Here is a tiny trained network, its code and every weight. The questions are about switching its units off for an input and a target symbol, where a switched-off unit gives its printed mean instead of its output.

import numpy as np


def w(rows, s, z=0):
    codes = np.array(rows[::2]) - 128.0
    scale = np.full(codes.shape[1], s)
    scale[-1] = z or s
    return codes * scale


def f(y):
    return y / 2 * (1 + np.tanh(0.7978845608 * (y + 0.044715 * y**3)))


def softmax(a):
    e = np.exp(a - a.max(-1, keepdims=True))
    return e / e.sum(-1, keepdims=True)


def log_softmax(a):
    a = a - a.max(-1, keepdims=True)
    return a - np.log(np.exp(a).sum(-1, keepdims=True))


def net(x, mask):
    ids = ['αβγδεζθμψ'.index(c) for c in x.split()]
    T = len(ids)
    res = E[ids] + P[:T]
    u = 0
    for l in range(2):
        r = res
        for j in range(3):
            rows = slice(2 * j, 2 * j + 2)
            q, k, v = (r @ M[l][rows].T for M in (Q, K, V))
            z = softmax(np.where(np.tri(T) > 0, q @ k.T / 2**0.5, -1e9)) @ v
            o = O[l][rows]
            res = res + np.where(mask[u + j], z, o[:, -1]) @ o[:, :-1]
        u += 3
        y = f(res @ A[l][:, :-1].T + A[l][:, -1])
        res = res + np.where(mask[u : u + 8], y, B[l][:, -1]) @ B[l][:, :-1]
        u += 8
    return log_softmax(res[-1] @ U[:, :-1].T + U[:, -1])


Q, K, V, O, A, B = {}, {}, {}, {}, {}, {}
E = w([
[182,131,137,186,183,159,106,180],'α',
[168,62,75,197,176,106,126,170],'β',
[135,148,90,201,174,115,179,142],'γ',
[154,71,49,193,121,102,145,97],'δ',
[127,83,115,178,153,138,47,60],'ε',
[147,144,86,102,124,102,68,167],'ζ',
[162,83,105,105,106,41,107,160],'θ',
[51,99,105,150,161,59,124,106],'μ',
[93,8,140,51,167,162,212,77],'ψ',
],0.017)
P = w([
[114,91,195,174,20,223,83,217],'0',
[115,61,151,182,67,164,92,214],'1',
[110,62,134,168,92,148,93,197],'2',
[116,73,109,160,117,137,94,165],'3',
[118,80,92,147,142,124,95,143],'4',
[110,94,78,127,162,112,93,116],'5',
[110,109,66,109,188,104,88,91],'6',
[111,122,52,93,214,93,92,66],'7',
[119,137,39,80,233,93,88,42],'8',
[119,148,23,54,254,79,87,26],'9',
],0.0085)
Q[0] = w([
[185,139,143,160,101,149,173,122],'L0H0',
[140,109,70,189,173,77,100,170],'L0H0',
[119,210,251,19,56,181,164,79],'L0H1',
[69,205,155,69,65,85,115,110],'L0H1',
[113,80,111,146,169,120,121,96],'L0H2',
[150,143,25,203,190,99,143,215],'L0H2',
],0.016)
K[0] = w([
[147,163,135,179,88,129,58,132],'L0H0',
[127,168,84,81,215,80,87,71],'L0H0',
[132,148,126,248,75,146,100,155],'L0H1',
[102,120,187,192,63,114,111,154],'L0H1',
[87,108,119,70,152,166,147,81],'L0H2',
[158,156,35,81,148,52,86,45],'L0H2',
],0.013)
V[0] = w([
[178,123,123,149,135,160,122,127],'L0H0',
[200,123,99,125,126,133,114,181],'L0H0',
[63,164,160,68,57,57,109,149],'L0H1',
[100,160,74,119,160,141,55,124],'L0H1',
[113,74,85,77,94,127,142,69],'L0H2',
[137,131,108,122,1,150,122,111],'L0H2',
],0.01)
O[0] = w([
[212,198,85,71,97,163,122,18,112],'L0H0',
[170,175,2,51,90,166,109,54,149],'L0H0',
[47,171,89,52,226,65,70,220,22],'L0H1',
[59,141,97,202,65,112,98,146,155],'L0H1',
[179,78,180,141,83,97,191,52,254],'L0H2',
[165,99,140,190,243,27,140,135,11],'L0H2',
],0.007,0.0046)
A[0] = w([
[70,112,136,90,180,8,90,111,50],'L0N0',
[114,162,115,95,166,117,48,158,2],'L0N1',
[82,154,196,109,105,198,3,104,81],'L0N2',
[121,150,200,74,126,82,41,148,172],'L0N3',
[61,95,201,153,51,87,152,135,37],'L0N4',
[58,68,128,153,163,81,157,67,57],'L0N5',
[113,142,58,153,22,138,104,159,27],'L0N6',
[121,147,83,145,170,66,93,186,103],'L0N7',
],0.0072,0.0058)
B[0] = w([
[155,144,166,150,51,165,165,150,219],'L0N0',
[85,86,167,155,175,101,237,135,122],'L0N1',
[129,79,157,31,178,130,112,130,123],'L0N2',
[180,119,55,187,156,80,132,121,165],'L0N3',
[188,52,141,111,133,168,109,150,200],'L0N4',
[173,64,102,152,243,143,141,211,253],'L0N5',
[86,216,198,195,170,255,101,128,181],'L0N6',
[161,77,170,119,80,171,106,43,221],'L0N7',
],0.0076,0.0042)
Q[1] = w([
[138,152,111,146,62,193,141,133],'L1H0',
[103,92,56,135,101,133,198,131],'L1H0',
[122,94,72,81,204,63,110,176],'L1H1',
[135,70,181,195,84,158,183,145],'L1H1',
[135,97,163,130,141,95,146,146],'L1H2',
[56,96,164,194,124,103,118,248],'L1H2',
],0.015)
K[1] = w([
[62,152,114,137,158,133,176,68],'L1H0',
[58,24,158,21,112,161,202,87],'L1H0',
[176,130,206,93,35,57,80,223],'L1H1',
[80,30,143,117,227,190,132,100],'L1H1',
[175,52,110,150,174,151,123,123],'L1H2',
[93,5,186,130,214,199,144,247],'L1H2',
],0.011)
V[1] = w([
[178,33,129,103,93,209,49,111],'L1H0',
[178,151,58,225,151,91,58,171],'L1H0',
[102,122,164,135,243,168,37,72],'L1H1',
[78,95,141,81,43,104,35,97],'L1H1',
[159,163,128,156,65,107,202,164],'L1H2',
[197,148,53,48,214,138,94,2],'L1H2',
],0.0079)
O[1] = w([
[151,183,225,118,75,92,71,194,255],'L1H0',
[110,140,32,124,66,79,157,64,138],'L1H0',
[72,73,221,192,176,175,8,42,117],'L1H1',
[73,81,254,29,82,93,33,112,115],'L1H1',
[139,74,155,121,155,127,182,73,130],'L1H2',
[217,175,102,150,188,116,127,135,93],'L1H2',
],0.0077,0.017)
A[1] = w([
[110,131,96,105,113,6,117,124,206],'L1N0',
[81,171,72,183,144,113,67,97,61],'L1N1',
[150,65,91,148,125,97,122,91,135],'L1N2',
[69,88,131,104,90,112,114,130,122],'L1N3',
[86,104,180,107,187,144,110,144,112],'L1N4',
[112,76,37,100,151,194,216,94,115],'L1N5',
[107,170,135,98,102,149,82,138,193],'L1N6',
[150,96,101,68,122,85,153,196,253],'L1N7',
],0.011,0.0062)
B[1] = w([
[122,90,76,126,224,187,166,149,243],'L1N0',
[140,13,158,132,54,121,168,246,151],'L1N1',
[116,245,199,67,145,65,113,206,194],'L1N2',
[121,191,168,187,162,158,201,143,252],'L1N3',
[135,158,26,119,85,99,147,120,199],'L1N4',
[240,95,229,2,218,119,101,109,154],'L1N5',
[113,148,124,173,157,89,142,146,179],'L1N6',
[72,129,132,142,134,144,78,41,253],'L1N7',
],0.009,0.012)
U = w([
[91,215,150,135,149,153,200,179,102],'α',
[122,127,153,130,87,70,90,91,166],'β',
[147,96,69,121,100,59,130,223,107],'γ',
[114,129,59,125,163,113,106,91,221],'δ',
[171,86,109,223,181,108,161,102,2],'ε',
[155,197,70,159,56,160,154,96,127],'ζ',
[129,170,119,118,149,188,86,193,28],'θ',
[142,102,155,49,90,218,160,155,151],'μ',
[165,168,111,152,119,2,213,118,90],'ψ',
],0.0068,0.0067)

Each question gives the input, a string of symbols that net reads in full, and the target symbol t.
The units are the heads (2 rows each of Q, K, V and O) and the neurons (one row each of A and B). Each row of codes is followed by its name. A weight is (code - 128) times the scale printed after its matrix; where a second scale follows, it is the last column's (O, A, B and U).
mask holds one flag per unit, layer by layer, with each layer's heads first. A switched-off unit (its flag False) gives its mean, the last column of its rows in O or B, instead of its output. The means were averaged over made-up inputs and are rounded, as every weight is.
A unit's drop is (log p(t) with every unit on - log p(t) with that unit switched off) / (log p(t) with every unit on - log p(t) with every unit switched off).
The circuit of an input: a set's keep is (log p(t) with only the set's units on - log p(t) with every unit switched off) / (log p(t) with every unit on - log p(t) with every unit switched off). Starting from the 12 units with the biggest drops (on a tie, the unit counted first), units are removed one at a time, each time the one whose removal leaves the highest keep (on an exact tie, the one counted first), for as long as the keep stays at least 0.8.
units of the circuit, in order: the units of the circuit, biggest drop first
unit that matters most: the unit with the biggest drop
k most important neurons of layer l: the k neurons of layer l with the biggest drops, biggest first
input δ ζ β β β ζ, target γ: units of the circuit, in order -> (L1N1 L0H1 L1H0 L0H2)
input δ ψ ζ ζ β γ μ, target γ: 2 most important neurons of layer 0 -> (L0N5 L0N4)
input δ β β β γ θ β β β α, target ζ: units of the circuit, in order -> (L0H1 L0H0)
input μ ε ζ, target α: units of the circuit, in order -> (L1N3 L1H2 L0H0 L0H1)
input β ε β, target β: unit that matters most -> L1H1
input μ ζ β β, target γ: 3 most important neurons of layer 1 -> (L1N1 L1N7 L1N3)
input β β θ μ β β ψ θ δ, target ε: units of the circuit, in order -> (L1H0 L1H2 L1N2)
input ε β ζ, target γ: units of the circuit, in order -> (L1N1 L0H2 L1H0 L0H1)
input β β γ μ γ θ μ μ ζ, target α: units of the circuit, in order -> (L0H0 L1N3 L1H2 L0H1)
input β β μ δ, target α: units of the circuit, in order -> (L1H2 L1N3 L0H0 L0H1)
input μ ψ β μ β μ θ, target β: units of the circuit, in order -> (L1H0 L1N0 L1N3)
input β β ε δ, target β: units of the circuit, in order -> (L1H1 L1N0)
input ε β ζ β θ μ θ μ, target α: units of the circuit, in order -> (L1N3 L1H2 L0H0)
input γ β ζ β γ θ, target δ: unit that matters most -> L1N0
input β γ β β β, target ζ: units of the circuit, in order -> (L0H0 L0H1)
input β ζ ψ ψ δ, target ε: units of the circuit, in order -> (L1H0 L1H2 L0H2 L1N2)
input ε θ ε, target δ: 2 most important neurons of layer 1 -> (L1N0 L1N7)
input ε μ β β δ, target ψ: units of the circuit, in order -> (L0H2 L1N2 L0H1 L1H0)
input β β ζ β ζ ε δ γ β, target ψ: 4 most important neurons of layer 0 -> (L0N1 L0N4 L0N5 L0N0)
input β μ β β β γ, target μ: unit that matters most -> L1H0
input β μ μ β γ δ, target ψ: 2 most important neurons of layer 0 -> (L0N0 L0N3)
input β ψ θ γ β μ ζ, target δ: 3 most important neurons of layer 1 -> (L1N7 L1N0 L1N3)
input β ζ β β μ μ β β θ α, target δ: 2 most important neurons of layer 0 -> (L0N0 L0N6)
input δ β θ β γ β β, target μ: 2 most important neurons of layer 0 -> (L0N7 L0N4)
input β θ ζ δ δ, target γ: 3 most important neurons of layer 0 -> (L0N3 L0N6 L0N4)
